Below is a small trained network, with its code and all its weights. Each question gives an input and a target symbol and asks what happens when units are switched off, that is, made to give their printed mean instead of their output.

import numpy as np


def w(rows, s, z=0):
    codes = np.array(rows[::2]) - 128.0
    scale = np.full(codes.shape[1], s)
    scale[-1] = z or s
    return codes * scale


def f(y):
    return y / 2 * (1 + np.tanh(0.7978845608 * (y + 0.044715 * y**3)))


def softmax(a):
    e = np.exp(a - a.max(-1, keepdims=True))
    return e / e.sum(-1, keepdims=True)


def log_softmax(a):
    a = a - a.max(-1, keepdims=True)
    return a - np.log(np.exp(a).sum(-1, keepdims=True))


def net(x, mask):
    ids = ['αβδεζηθλπφψω'.index(c) for c in x.split()]
    T = len(ids)
    res = E[ids] + P[:T]
    q, k, v = (res @ M[0].T for M in (Q, K, V))
    z = softmax(np.where(np.tri(T) > 0, q @ k.T / 4**0.5, -1e9)) @ v
    res = res + np.where(mask[0], z, O[0][:, -1]) @ O[0][:, :-1]
    y = f(res @ A[0][:, :-1].T + A[0][:, -1])
    res = res + np.where(mask[1:9], y, B[0][:, -1]) @ B[0][:, :-1]
    return log_softmax(res[-1] @ U[:, :-1].T + U[:, -1])


Q, K, V, O, A, B = {}, {}, {}, {}, {}, {}
E = w([
[120,114,148],'α',
[142,139,144],'β',
[194,204,59],'δ',
[131,132,145],'ε',
[151,98,57],'ζ',
[173,131,156],'η',
[121,126,140],'θ',
[104,116,141],'λ',
[151,134,160],'π',
[118,128,144],'φ',
[46,249,73],'ψ',
[31,167,185],'ω',
],0.02)
P = w([
[104,108,134],'0',
[27,49,143],'1',
[40,78,141],'2',
[28,70,160],'3',
[4,72,129],'4',
[21,66,136],'5',
[31,64,143],'6',
[33,61,156],'7',
[27,62,156],'8',
],0.0042)
Q[0] = w([
[175,176,27],'H1',
[101,54,39],'H1',
[254,77,127],'H1',
[238,110,54],'H1',
],0.0049)
K[0] = w([
[243,144,121],'H1',
[200,85,144],'H1',
[171,253,23],'H1',
[163,65,221],'H1',
],0.0058)
V[0] = w([
[128,54,43],'H1',
[171,82,177],'H1',
[182,113,254],'H1',
[209,90,126],'H1',
],0.0097)
O[0] = w([
[199,58,16,68],'H1',
[179,84,174,90],'H1',
[136,111,254,124],'H1',
[244,116,138,6],'H1',
],0.0087,0.0021)
A[0] = w([
[113,174,100,3],'N1',
[160,202,147,151],'N2',
[110,11,81,244],'N3',
[226,156,100,176],'N4',
[129,159,126,134],'N5',
[154,46,123,213],'N6',
[90,104,211,115],'N7',
[141,68,71,67],'N8',
],0.011,0.0063)
B[0] = w([
[159,76,231,124],'N1',
[49,85,27,153],'N2',
[118,229,128,248],'N3',
[109,24,103,177],'N4',
[136,105,125,139],'N5',
[223,255,169,205],'N6',
[182,33,157,254],'N7',
[92,127,200,154],'N8',
],0.0076,0.0062)
U = w([
[122,165,159,43],'α',
[109,147,147,100],'β',
[115,112,65,254],'δ',
[110,143,132,43],'ε',
[151,253,116,164],'ζ',
[157,103,132,118],'η',
[120,151,132,123],'θ',
[105,166,140,45],'λ',
[119,146,172,232],'π',
[108,136,132,85],'φ',
[30,190,105,18],'ψ',
[35,77,150,45],'ω',
],0.011,0.0046)

Each question gives the input, a string of symbols that net reads in full, and the target symbol t.
The units are the heads (4 rows each of Q, K, V and O) and the neurons (one row each of A and B). Each row of codes is followed by its name. A weight is (code - 128) times the scale printed after its matrix; where a second scale follows, it is the last column's (O, A, B and U).
mask holds one flag per unit, heads first, then neurons. A switched-off unit (its flag False) gives its mean, the last column of its rows in O or B, instead of its output. The means were averaged over made-up inputs and are rounded, as every weight is.
A unit's drop is (log p(t) with every unit on - log p(t) with that unit switched off) / (log p(t) with every unit on - log p(t) with every unit switched off).
The circuit of an input: a set's keep is (log p(t) with only the set's units on - log p(t) with every unit switched off) / (log p(t) with every unit on - log p(t) with every unit switched off). Starting from all 9 units, units are removed one at a time, each time the one whose removal leaves the highest keep (on an exact tie, the one counted first), for as long as the keep stays at least 0.8.
circuit, biggest first: the units of the circuit, biggest drop first
most important unit: the unit with the biggest drop
k most important neurons: the k neurons with the biggest drops, biggest first
drop when u is switched off: that unit's drop, to one decimal
input α ω α, target ω: circuit, biggest first -> H1; N6
input ψ φ ζ ε, target ψ: 2 most important neurons -> N7; N6
input η δ η ω ψ ψ θ ζ π, target ψ: 2 most important neurons -> N7; N6
input π ζ η δ ε, target ζ: most important neuron -> N7
input ω ω λ, target ω: 3 most important neurons -> N6; N7; N3
input ζ ζ η, target ζ: circuit, biggest first -> N6; H1
input ζ δ η ζ δ η ζ λ, target ζ: 3 most important neurons -> N3; N6; N7
input φ θ ω φ, target ω: 2 most important neurons -> N6; N3
input ω ω π, target ω: circuit, biggest first -> H1; N6; N3
input θ ζ ζ λ ζ ω φ π, target ζ: 2 most important neurons -> N7; N4
input φ ζ θ, target ζ: 2 most important neurons -> N3; N7
input ζ π η η ζ η λ, target ζ: 4 most important neurons -> N3; N6; N4; N7
input ζ α φ θ, target ζ: drop when N7 is switched off -> 0.2
input δ η θ ψ φ θ λ ω, target ω: most important unit -> N7
input ζ ζ ζ θ π, target ζ: drop when N6 is switched off -> 0.4
input ψ θ ε ψ π, target ψ: drop when H1 is switched off -> 0.9
